Below are the code and all the weights of a small trained network. Each question names an input and a class and asks about switching units off, where a switched-off unit gives its printed mean instead of its output.

import numpy as np


def w(rows, s, z=0):
    codes = np.array(rows[::2]) - 128.0
    scale = np.full(codes.shape[1], s)
    scale[-1] = z or s
    return codes * scale


def f(y):
    return np.maximum(y, 0)


def log_softmax(a):
    a = a - a.max(-1, keepdims=True)
    return a - np.log(np.exp(a).sum(-1, keepdims=True))


def net(x, mask):
    res = np.array(x, float).reshape(1, 8) / 4 @ E
    y = f(res @ A[0][:, :-1].T + A[0][:, -1])
    res = res + np.where(mask, y, B[0][:, -1]) @ B[0][:, :-1]
    return log_softmax(res[-1] @ U[:, :-1].T + U[:, -1])


A, B = {}, {}
E = w([
[57,94,52,70,57,226,30,90,151,160],'x0',
[102,179,192,144,73,39,6,16,50,56],'x1',
[135,131,134,126,135,136,122,125,140,125],'x2',
[116,172,50,238,141,111,22,247,195,79],'x3',
[118,137,124,123,132,129,132,118,147,113],'x4',
[118,123,139,123,140,124,117,136,130,132],'x5',
[132,133,128,126,130,135,128,127,128,120],'x6',
[132,117,121,129,128,120,127,135,113,127],'x7',
],0.012)
A[0] = w([
[126,185,47,232,158,106,47,211,140,102,140],'N0',
[155,73,58,100,178,195,245,255,206,197,74],'N1',
[102,84,26,59,123,194,49,108,147,199,39],'N2',
[138,87,206,41,140,110,193,90,104,175,154],'N3',
[155,146,177,141,136,81,175,144,129,138,13],'N4',
[98,96,61,56,106,144,82,129,153,121,6],'N5',
[129,76,88,163,184,149,193,124,164,181,43],'N6',
[151,143,84,165,134,85,68,212,160,115,118],'N7',
[126,134,142,161,107,97,62,78,114,111,9],'N8',
[127,111,125,163,106,142,147,106,140,115,3],'N9',
[151,83,217,17,148,133,210,49,100,190,134],'N10',
[175,168,212,221,179,28,204,157,120,87,31],'N11',
[135,149,80,187,146,104,73,195,185,108,86],'N12',
[126,190,206,143,82,11,27,60,90,65,63],'N13',
[109,146,107,204,124,118,92,204,184,102,149],'N14',
[130,146,90,168,146,96,93,204,187,116,164],'N15',
[117,91,134,56,124,158,208,55,91,154,136],'N16',
[128,38,98,74,138,160,87,110,123,104,45],'N17',
[190,136,183,168,194,18,203,172,143,112,48],'N18',
[137,138,117,161,149,120,113,158,83,188,89],'N19',
[142,175,166,175,170,134,202,163,130,129,81],'N20',
[90,142,90,96,73,190,66,110,118,105,28],'N21',
],0.012,0.0057)
B[0] = w([
[56,177,191,213,95,74,203,128,87,65,217],'N0',
[204,45,188,26,243,36,71,54,37,194,254],'N1',
[148,162,31,135,78,224,70,199,185,212,200],'N2',
[52,178,203,195,108,58,194,174,117,71,202],'N3',
[132,142,66,147,138,139,108,133,165,201,156],'N4',
[175,94,62,106,114,196,76,189,201,160,166],'N5',
[117,135,156,91,130,109,120,134,67,195,176],'N6',
[87,204,168,170,95,89,163,100,124,115,187],'N7',
[175,65,120,77,154,127,157,139,136,139,164],'N8',
[126,115,147,78,113,142,145,134,120,151,128],'N9',
[86,172,135,220,130,73,209,166,141,45,225],'N10',
[183,115,55,116,109,237,38,209,229,187,202],'N11',
[105,159,169,126,94,123,185,138,120,113,190],'N12',
[201,12,192,19,239,92,118,46,51,187,222],'N13',
[68,146,170,158,69,93,208,116,131,95,193],'N14',
[73,198,149,173,102,85,199,126,92,96,190],'N15',
[88,183,161,191,124,111,171,135,112,38,197],'N16',
[191,161,136,125,87,157,138,185,126,178,156],'N17',
[146,119,35,169,88,231,51,190,211,178,196],'N18',
[107,137,114,156,135,84,127,134,148,166,138],'N19',
[155,122,78,84,115,149,66,130,177,130,169],'N20',
[155,147,49,95,136,207,55,199,173,172,173],'N21',
],0.011,0.035)
U = w([
[116,204,162,246,97,41,215,152,119,46,252],'0',
[199,70,184,27,234,23,80,56,35,194,3],'1',
[157,190,24,167,76,213,15,207,198,179,118],'2',
],0.012,0.0024)

Each question gives the input, the list of numbers given to net, and the class t.
The units are the neurons (one row each of A and B). Each row of codes is followed by its name. A weight is (code - 128) times the scale printed after its matrix; where a second scale follows, it is the last column's (A, B and U).
mask holds one flag per neuron, in row order. A switched-off neuron (its flag False) gives its mean, the last column of its row in B, instead of its output. The means were averaged over made-up inputs and are rounded, as every weight is.
A unit's drop is (log p(t) with every unit on - log p(t) with that unit switched off) / (log p(t) with every unit on - log p(t) with every unit switched off).
The circuit of an input: a set's keep is (log p(t) with only the set's units on - log p(t) with every unit switched off) / (log p(t) with every unit on - log p(t) with every unit switched off). Starting from the 12 units with the biggest drops (on a tie, the unit counted first), units are removed one at a time, each time the one whose removal leaves the highest keep (on an exact tie, the one counted first), for as long as the keep stays at least 0.8.
circuit, biggest first: the units of the circuit, biggest drop first
unit that matters most: the unit with the biggest drop
k most important neurons: the k neurons with the biggest drops, biggest first
drop when u is switched off: that unit's drop, to one decimal
input [2,8,1,7,-4,-5,-2,-7], class 1: circuit, biggest first : N13
input [-5,-4,-6,2,-4,4,5,1], class 2: 3 most important neurons : N18, N13, N11
input [4,-7,-6,7,-5,-1,7,-2], class 0: 4 most important neurons : N0, N13, N15, N14
input [4,2,7,-3,6,5,8,2], class 2: 2 most important neurons : N1, N0
input [8,-8,-7,7,-7,5,-1,-1], class 1: 4 most important neurons : N1, N10, N18, N11
input [3,2,5,2,-6,4,-7,-2], class 2: 3 most important neurons : N1, N10, N3
input [-1,3,-3,2,2,8,8,-1], class 1: 2 most important neurons : N13, N10
input [8,7,0,-2,-1,-8,6,-2], class 2: 2 most important neurons : N1, N21
input [1,7,3,-7,-7,7,-2,0], class 0: 3 most important neurons : N1, N10, N3
input [2,4,5,3,-3,3,-7,3], class 1: 3 most important neurons : N13, N10, N3
input [-7,-8,-3,-2,3,-3,-3,-4], class 1: drop when N1 is switched off : 9.2
input [-3,-6,-2,1,2,2,-3,-7], class 1: drop when N1 is switched off : 1.0
input [-8,-5,8,4,-1,-1,4,0], class 2: drop when N18 is switched off : 0.6
input [7,6,4,8,2,5,-4,-3], class 0: unit that matters most : N0
